Questions about the grid below. Rows and columns are numbered from 1.
1) What is the entry in row 3 and column 2?
2) What is the entry in row 3 and column 1?
3) What is the entry at row 1, column 3?
4) What is the entry in row 1 and column 2?
5) What is the entry in the bottom-left corner?
6) What is the entry just left of 129?
7) What is the entry directly below the largest entry?
8) What is the entry just left of 115?
[[156 127 123 104 129 139 115  99 132]
 [103 125 141 112 150 124 121 141 134]
 [108 149 130 138 121 108 150 107 110]
 [118 131 133 147 126 153 137 140 120]
 [155 132 124 109 108 108 108 132 106]]
1) 149
2) 108
3) 123
4) 127
5) 155
6) 104
7) 103
8) 139

Questions about the grid below. Rows and columns are numbered from 1.
1) What is the entry in row 2 and column 1?
2) What is the top-right entry?
3) What is the entry at row 1, column 3?
4) What is the entry at row 2, column 2?
5) What is the entry in row 1 and column 1?
6) What is the entry in the bottom-right corner?
7) What is the entry directly above the largest entry?
8) What is the entry directly above 121?
[[128 127 124 129 128 143 107 132 133 116 124]
 [108 125 115 144 126 121 138 135 125 110 123]]
1) 108
2) 124
3) 124
4) 125
5) 128
6) 123
7) 129
8) 143

grid =
[[152 150 124 117 147 156]
 [130 121  99 152 111 111]
 [135 152 145 109 138 154]]
Indices start at 1.
Find the smallest entry.
99
The entry directly below 130 is 135
Find the entry just left of the smallest entry.
121
The entry in row 1 and column 3 -> 124
The entry in row 1 and column 2: 150
The entry in row 1 and column 1 -> 152
The entry in the bottom-right corner: 154

data =
[[124 116 119 131 127 125 121 151 120 126 120]
 [130 128 132 127 133 129 124 131 127 125 129]
 [130 130 127 135 118 129 127 132 127 133 126]
 [104 105 103 113 152 115 142 129 114 113 119]
 [131 135 128 134 116 130 131 123 130 135 129]
 [121 134 122 128 122 127 138 114 128 131 134]]
Report the first entry of the smallest entry's row.
Answer: 104
Report the entry directly below 123.
Answer: 114
Report the last entry, reading row by row.
Answer: 134
Report the minimum.
Answer: 103
Report the entry in the top-right corner.
Answer: 120
The entry just right of 115 -> 142
The last entry in the row that holds the smallest entry -> 119
The entry just right of the largest entry: 115
Report the 3rd smallest entry.
Answer: 105
Report the first entry in reading order.
Answer: 124
The third entry on the main diagonal is 127
The fifth entry, reading row by row: 127
Report the bottom-left entry.
Answer: 121
Report the largest entry in the last row.
Answer: 138
Report the entry just right of the smallest entry.
Answer: 113
The largest entry in the first column -> 131

array([128, 116, 128, 150])
The third entry from the right is 116
The fourth entry from the end -> 128
The entry just right of 116?
A: 128

[[133 134 139 113 137 140 124]
 [105 137 123 136 122 146 134]
 [127 134 129 123 128 133 129]
 [124 140 140 112 136 151 126]
 [110 134 124 135 124 141 132]]
Give the entry directly above the centre entry.
Answer: 136
The first entry on the diagonal from the top-right corner is 124
Give the last entry in the row that holds the smallest entry.
Answer: 134
Give the 3rd entry in reading order.
Answer: 139
Give the second entry in reading order.
Answer: 134
The bottom-right entry -> 132
The entry directly below the largest entry is 141
Give the fourth-last entry, reading row by row.
Answer: 135
Give the entry just right of the centre entry.
Answer: 128
The fourth entry, reading row by row is 113
Give the top-left entry.
Answer: 133
Give the bottom-left entry.
Answer: 110
The entry directly below the centre entry is 112

A = [[129, 156, 157, 156, 128, 156, 128, 129, 156, 156, 129, 156, 157], [156, 128, 156, 156, 128, 155, 128, 155, 128, 129, 156, 157, 128], [156, 157, 129, 157, 128, 156, 128, 127, 157, 128, 156, 128, 129], [156, 128, 155, 155, 128, 155, 156, 156, 128, 157, 157, 128, 156], [128, 156, 157, 156, 128, 156, 128, 157, 128, 157, 128, 157, 156], [156, 127, 155, 155, 128, 155, 156, 156, 128, 156, 156, 156, 156], [155, 127, 156, 156, 128, 156, 128, 128, 128, 156, 156, 155, 156]]
The third entry in reading order is 157
What is the first entry in reading order? 129
What is the entry just left of the centre entry? 155
The entry at the centre is 156

Read these off the grid that follows.
1) Give the first entry, reading row by row.
2) Give the 4th entry, reading row by row.
3) Give the smallest entry in the first row.
4) Give the third entry from the end, reading row by row.
5) Give the entry in the bottom-right corner.
6) Give the entry just left of the centre entry.
7) Give the last entry of the smallest entry's row.
8) Give the entry just left of the smallest entry.
[[137, 133, 116, 134, 118, 114, 132, 120, 121, 120, 148],
 [126, 148, 124, 125, 116, 134, 145, 117, 133, 139, 120],
 [126, 149, 126, 126, 116, 134, 144, 118, 132, 140, 120],
 [127, 137, 108, 120, 121, 137, 139, 114, 137, 132, 118],
 [130, 152, 128, 127, 118, 131, 143, 119, 133, 141, 119],
 [136, 127, 103, 128, 122, 119, 130, 117, 127, 117, 141],
 [142, 136, 117, 135, 121, 111, 129, 121, 123, 122, 146],
 [145, 143, 122, 126, 139, 122, 121, 128, 139, 137, 114],
 [134, 152, 124, 126, 122, 129, 139, 119, 135, 141, 117],
 [132, 131, 115, 133, 115, 117, 135, 118, 120, 119, 149],
 [132, 130, 113, 133, 115, 119, 136, 118, 121, 118, 148],
 [141, 143, 121, 123, 138, 127, 124, 126, 141, 138, 110],
 [135, 131, 112, 133, 117, 117, 133, 118, 122, 119, 148],
 [133, 152, 127, 127, 120, 129, 140, 119, 134, 141, 118],
 [144, 130, 108, 130, 129, 113, 123, 121, 128, 119, 140]]
1) 137
2) 134
3) 114
4) 128
5) 140
6) 139
7) 141
8) 127

[[125 129 142 121 119 114]
 [125 129 141 121 119 119]
 [114 138 148 121 119 106]
 [125 129 143 127 119 110]
 [113 134 143 121 119 103]
 [125 129 143 121 117 110]
 [125 129 143 121 117 110]]
Counting starts at 1.
The entry just left of 103: 119
The entry directly below the smallest entry?
A: 110
The entry directly below the largest entry?
A: 143
The entry at row 3, column 1?
A: 114
The entry at row 2, column 2?
A: 129
The entry at row 1, column 1?
A: 125
The entry at row 1, column 2 is 129
The entry in row 1 and column 3: 142
The bottom entry of the column that holds the largest entry -> 143
The bottom-right entry: 110
The bottom-left entry?
A: 125
The entry just right of 142?
A: 121
The top-right entry?
A: 114
The smallest entry is 103
The entry just right of 113 is 134
The entry directly below 134 -> 129

[[132 136 125 125]
 [100 128 123 146]
 [126 149  99 142]
 [128 114 128 133]
 [144 120 130 111]
 [150 112 132 136]
 [148 135 134 127]
 [142 114 154 114]]
Give the entry directly above the smallest entry.
Answer: 123
Give the first entry on the diagonal from the top-right corner.
Answer: 125
Give the 2nd largest entry.
Answer: 150
Give the second entry from the end, reading row by row.
Answer: 154
The entry just left of 135 is 148
Give the third entry on the diagonal from the top-right corner.
Answer: 149
Give the first entry in reading order.
Answer: 132
The bottom-left entry: 142
The entry just left of the largest entry: 114
Give the entry directly above 111.
Answer: 133
The smallest entry -> 99
Give the entry just left of 123.
Answer: 128
Give the entry just right of the smallest entry.
Answer: 142

Read these off the matrix that follows.
1) What is the third entry from the end, reading row by row?
2) What is the top-right entry?
3) What is the entry in the bottom-right corner?
4) What is the smallest entry in the last row?
5) What is the 5th-last entry, reading row by row?
6) What is the entry in the top-left corner?
7) What is the top entry of the column that holds the smallest entry?
[[118 129 127 123 132 126]
 [130 132 129 128 131 128]
 [126 124 127 123 131 126]
 [123 133 130 127 128 126]
 [133 130 132 133 121 129]
 [141 129 126 130 130 126]
 [119 118 132 128 115 132]
 [118 130 129 127 127 129]
 [119 117 132 132 105 132]
 [123 131 125 125 137 127]]
1) 125
2) 126
3) 127
4) 123
5) 131
6) 118
7) 132

[[113, 120, 127, 137, 151, 138, 147, 153, 138, 143, 119, 128, 144, 123], [125, 122, 137, 138, 149, 144, 149, 150, 127, 146, 119, 136, 133, 128], [150, 140, 134, 130, 124, 129, 137, 120, 117, 116, 131, 132, 120, 139], [153, 144, 134, 130, 122, 127, 134, 117, 120, 115, 135, 132, 121, 141], [144, 132, 138, 134, 137, 139, 150, 134, 112, 128, 119, 135, 119, 135], [128, 142, 115, 125, 112, 110, 105, 112, 153, 115, 153, 119, 145, 133], [144, 131, 134, 132, 136, 136, 151, 132, 110, 122, 116, 131, 119, 134]]
The entry just right of the smallest entry -> 112
The entry just left of the smallest entry: 110
The first entry in reading order -> 113
Which number is the entry just left of 145? 119
Which number is the entry just right of 140? 134
